What each symbol does to the elements:
z328: !>z297, *>z711
z93: !>z718, *>z281
z768: !>z328, *>z53
z364: !>z768, *>z639
z789: !>z711, *>z297
z969: !>z714, *>z366
z20: !>z180, *>z174
z53: !>z639, *>z768
z302: !>z366, *>z714
z17: !>z281, *>z718
z790: !>z969, *>z305
z151: !>z20, *>z165
z305: !>z313, *>z790
z281: !>z493, *>z93
z493: !>z789, *>z767
z639: !>z302, *>z364
z962: !>z174, *>z180
z165: !>z17, *>z151
z180: !>z848, *>z962
z174: !>z165, *>z20
z313: !>z945, *>z134
z711: !>z53, *>z328
z297: !>z767, *>z789
z134: !>z790, *>z313
z366: !>z305, *>z969
z714: !>z364, *>z302
z767: !>z93, *>z493
z718: !>z151, *>z17
z848: !>z134, *>z945
z945: !>z962, *>z848

Here are some elements, each with a row of numbers. One shown again gets a slightly different row.
z962: [ -11   60   66  -36  100  -64   45   43  -51   49   32  -85   23   53]
z302: [ -45  -71   20  -28  -22   79   12   26   14  -96  -28   -1  -58 -101]
z313: [ -51  -13   19  -80   71  -24   -9   38  -21   -4   49  -96   16 -119]
z174: [  19   71  -16  -30   70  -99    5   -6  -87   85   62  -38   -3   41]
z945: [ -45  -11   86  -66   78  -38  -32   50  -50   47    4 -101   -4  -26]
z767: [ -72   -7   21  -67   58  -54   23   54    3  -64   59  -61   15 -113]
z165: [  65   -3    0  -43   25  -49  -39  -16  -89  128   30   -1   31   76]
z17: [ 106   33   19    4   11    5  -15  -30  -16  124  -12   15   13  117]
z718: [ -34   25   94  -70   68  -35   -2   52  -68   47   23 -116   18   24]
z20: [  29   42  -30  -58   76  -92  -19  -14  -92  105   23  -14    4   57]
z718: [ -33   23   85  -74   78  -29   -8   51  -58   45   22 -114   29   22]
z53: [ -40   -7  -36   54  -94   49   15  -51   66 -111  -10   54   -9   -7]
z789: [  64  -26  -20   63  -76   43   -2  -49   37   26  -38  123    7    1]
z313: [ -49  -18    8  -85   66  -32   -7   41  -29   -7   42 -101   14 -115]
z768: [ -35  -68  -18   -6  -25   81  -16   25   59 -112   11   49  -12  -99]
z364: [ -58  -45  -39   63  -90   36    1  -30   65 -110   16   70  -20  -38]
z969: [  48  -23  -12   77  -62   89    3  -38   27    3  -61  117   -3   23]
z718: [ -33   21   94  -67   64  -36   -8   39  -55   40   25 -117   26   13]
z20: [  29   40  -36  -55   75  -86  -21  -11  -93  111   19  -16    8   58]
z93: [ -37  -13   50  -70   64  -38  -23   50  -72   24   34  -99   -2  -99]
z180: [  99   -9   34  -36   21  -45  -20  -23  -55  126   -6    6   20   73]
z302: [ -57  -67   18  -24  -34   80   14   28   25 -108  -36   -2  -42 -118]
z180: [ 110   -6   31  -22   28  -53  -19  -25  -69  131   -8    7   21   84]
z302: [ -42  -69   22  -17  -24   78   12   31   24 -108  -26    2  -46 -106]

In each set, the symbols that take the first to the second take the third to the fourth. Give the fourth.
Answer with the element's name.
[ 103   41   20   -5   10    3  -13  -21  -13  119  -13    8   18  119]
to [ -74  -43   21  -17  -33   80   14   38   53  -84  -39  -47  -51 -101]
as [ -50  -14   55  -54   60  -34  -16   50  -66   17   29 -101    6  -94]
to z962

[ -30  -13  -49   53  -99   60    8  -59   80 -115  -18   45  -15   -5]
to [ -61  -57  -50   40  -22   58  -15  -10   68 -115   21   72  -19  -84]
as [-105  -20   35   -3   24  -22   15   70   38 -108   -5  -81  -27  -54]
to z767

[ -37  -66  -30   -4  -30   88  -20   20   52 -116    9   43  -11 -100]
to [ -70  -39   27  -17  -27   75   18   39   46  -85  -39  -51  -53 -104]
as [ -18   45   60  -41  100  -63   38   37  -44   55   29  -92   19   56]
to z174

[ -34   22   96  -70   68  -30   -7   46  -61   44   17 -113   24   14]
to [  -7   62   19  -55  106  -63   35   13  -36   65   62  -77   12   59]
as [  -4   50   78  -40  105  -69   37   39  -54   50   34  -86   19   48]
to z174

[ -80  -58   30  -16  -32   74   23   40   52  -80  -31  -52  -45 -101]
to [  31    4  -12   92  -96  100    2  -21   28  -53  -67   72   -7   13]
as [  27   39  -28  -49   78  -89  -17   -7  -94   98   26   -4    2   60]
to z174

[  32   25  -31  -51   76  -93  -15  -11  -96  100   24  -14   -7   45]
to [ -89    3   14  -39   39  -32   16   91   31  -96   66  -65    3  -77]
as [ 100   67   11   32   -3  -11   -4   -7  -15  112  -23   36    0  117]
to z302

[ -43  -69   19  -28  -23   75   19   36   23 -102  -38   -1  -50 -106]
to [  19   -2  -29   88  -95   69   36  -36   37 -100  -57   62  -37    5]
as [  25    2  -23   82  -94   75   33  -33   42  -99  -52   57  -34   20]
to z302

[  59    1    9  -31   35  -59  -40  -19  -80  127   26   10   47   73]
to [ 105   30   24   -8    5    9   -6  -31  -14  130   -5   22   16  122]
as [  22   59  -15  -36   71  -99   -1   -4  -86   89   63  -54   -9   35]
to z165

[ 103   33   13   -1   11   10   -9  -22  -20  121  -10   13   19  110]
to [  38   -7  -24   93 -101  104    3  -27   27  -54  -62   71   -8   23]
as [  92   -2   36  -30   23  -52  -19  -27  -61  124  -12    5   24   78]
to z969

[ -71    5   32  -56   56  -66   31   60    5  -63   54  -63    8 -106]
to [  82   -5  -77   46  -36  -32  -14  -90   12   28  -40  102   28   77]
as [  87   72    7   43  -22    2   -3   -3    1  117  -20   40   20  116]
to z945

[ -67  -68  -36   36  -25   60   -1  -14   72 -101   11   70  -21  -96]
to [  62   -1    7  -38   37  -58  -54  -16  -87  123   41    9   43   76]
as [ -58  -36  -52   59  -95   24   -3  -33   65 -110   23   65  -19  -40]
to z20

[ -51  -69   12  -22  -32   80   12   35   23 -100  -37    3  -48 -112]
to [  75   -3  -66   43  -51   14  -38 -102   40   29  -39  112   23   39]
as [  70   -5  -49   40  -50   15  -37 -111   36   31  -38  104   35   44]
to z302

[-106  -28   21   -7   27  -11   15   74   39 -112    0  -84  -33  -64]
to [  69  -26  -26   70  -67   44  -16  -44   28   31  -41  136   18    4]
as [ 108   57   24   -3   12    7  -13  -22  -13  127    0   17   26  115]
to z718

[ -68  -45   24  -21  -29   76   18   40   52  -69  -33  -55  -57 -104]
to [-102  -26   36  -12   24  -18   10   69   50 -106  -13  -82  -19  -65]
as [ -53    5   86  -59   83  -35  -28   37  -46   39  -17 -121    0  -28]
to z962

[ -69    9   23  -57   53  -57   31   67   -2  -65   52  -62    9 -109]
to [ -45  -15   44  -53   65  -31  -26   58  -57   28   38  -98   -6  -94]
as [-101  -22   29   -3   25  -18   12   62   39 -117   -9  -78  -36  -66]
to z767

[ -45   -7   65  -66   62  -27  -21   52  -61   20   30 -102   -7 -103]
to [  88   63    3   38  -14  -10   -6   -3   -8  112   -7   37    8  120]
as [ -59  -47  -49   62 -103   36   -6  -29   66 -107   17   63  -19  -39]
to z93

[ 101   38   26    0   10    5  -11  -24  -15  128  -10   21   14  115]
to [  59   -1    7  -36   36  -59  -39  -13  -88  132   22   -2   36   78]
as [ -53    4   84  -69   83  -44  -37   44  -51   47   -9 -106    5  -32]
to z313

[  61   -9  -68   46  -58   11  -28 -107   29   46  -37  105   32   33]
to [  -9   58   20  -39   98  -68   32   17  -39   73   63  -84    6   49]
as [ -77  -39   50    6  -28    5   11   69   55 -100   -3  -83  -50  -70]
to z789

[ -69  -72  -44   32  -27   68  -12  -17   68  -93   -2   71  -25  -91]
to [ 100   -7   27  -33   18  -46  -21  -24  -60  128    0    7   25   80]
as [ -40  -65  -19  -16  -36   76  -18   18   45 -107    9   43   -9 -107]
to z165

[ -44  -19   50  -68   57  -23  -24   49  -62   22   34 -105    8  -91]
to [ -36   19   99  -68   64  -31  -13   54  -51   38   25 -116   18   10]
as [  22   31  -34  -50   86  -93  -14  -12  -94  102   25  -19    9   53]
to z180

[  60   -4    5  -34   33  -58  -42  -23  -92  124   30   -2   35   66]
to [ 103   41   26   -2   11    5   -5  -26  -22  125  -20   20   15  112]
as [ -83    0   19  -36   41  -36    7  102   13  -87   61  -63   -3  -75]
to z313

[  18   -4  -23   67 -102   65   30  -36   44 -101  -53   52  -30   16]
to [ -42  -45  -51   65  -96   43    2  -28   65 -117   14   63  -23  -39]
as [  18  -13  -27   68 -102   81   36  -45   38  -95  -53   62  -32    8]
to z364

[  18    0  -20   76 -105   75   30  -39   42  -98  -43   57  -24   16]
to [ -62  -30  -50   52  -82   34   -8  -30   71 -106   16   60  -25  -42]
as [  65    1    3  -38   31  -58  -47  -17  -87  121   24    3   36   71]
to z17

[ -51  -44  -53   58  -93   39   -1  -26   65 -111   17   61  -20  -35]
to [ -55  -63  -40   30  -20   60  -11   -9   62 -113   19   59  -14  -84]
as [  -3   72   30  -47  105  -61   27   19  -32   77   56  -88   -2   50]
to z165

[  43  -24   -8   90  -59   84    4  -39   30    0  -71  128    0   24]
to [ -74  -40   48   12  -24    3   23   65   43 -107   -3  -77  -51  -73]
as [ -40   22   95  -71   65  -38  -17   53  -57   36   25 -112   19   23]
to z17

[ -86  -37   51    4  -21   -6   19   56   44  -97    5  -84  -42  -81]
to [ -87   16   13  -46   32  -30   13   84   12  -94   69  -76   -8  -76]
as [  61   -5  -60   46  -45   13  -46 -114   28   41  -38  107   27   36]
to z969

[  19   63  -15  -32   70  -99    2  -11  -87   75   62  -41   -4   42]
to [  33   34  -34  -49   75  -82  -13  -16  -93  101   16   -2    7   54]
as [  72    1  -74   40  -39  -22  -19  -81   22   16  -38  104   31   79]
to z767

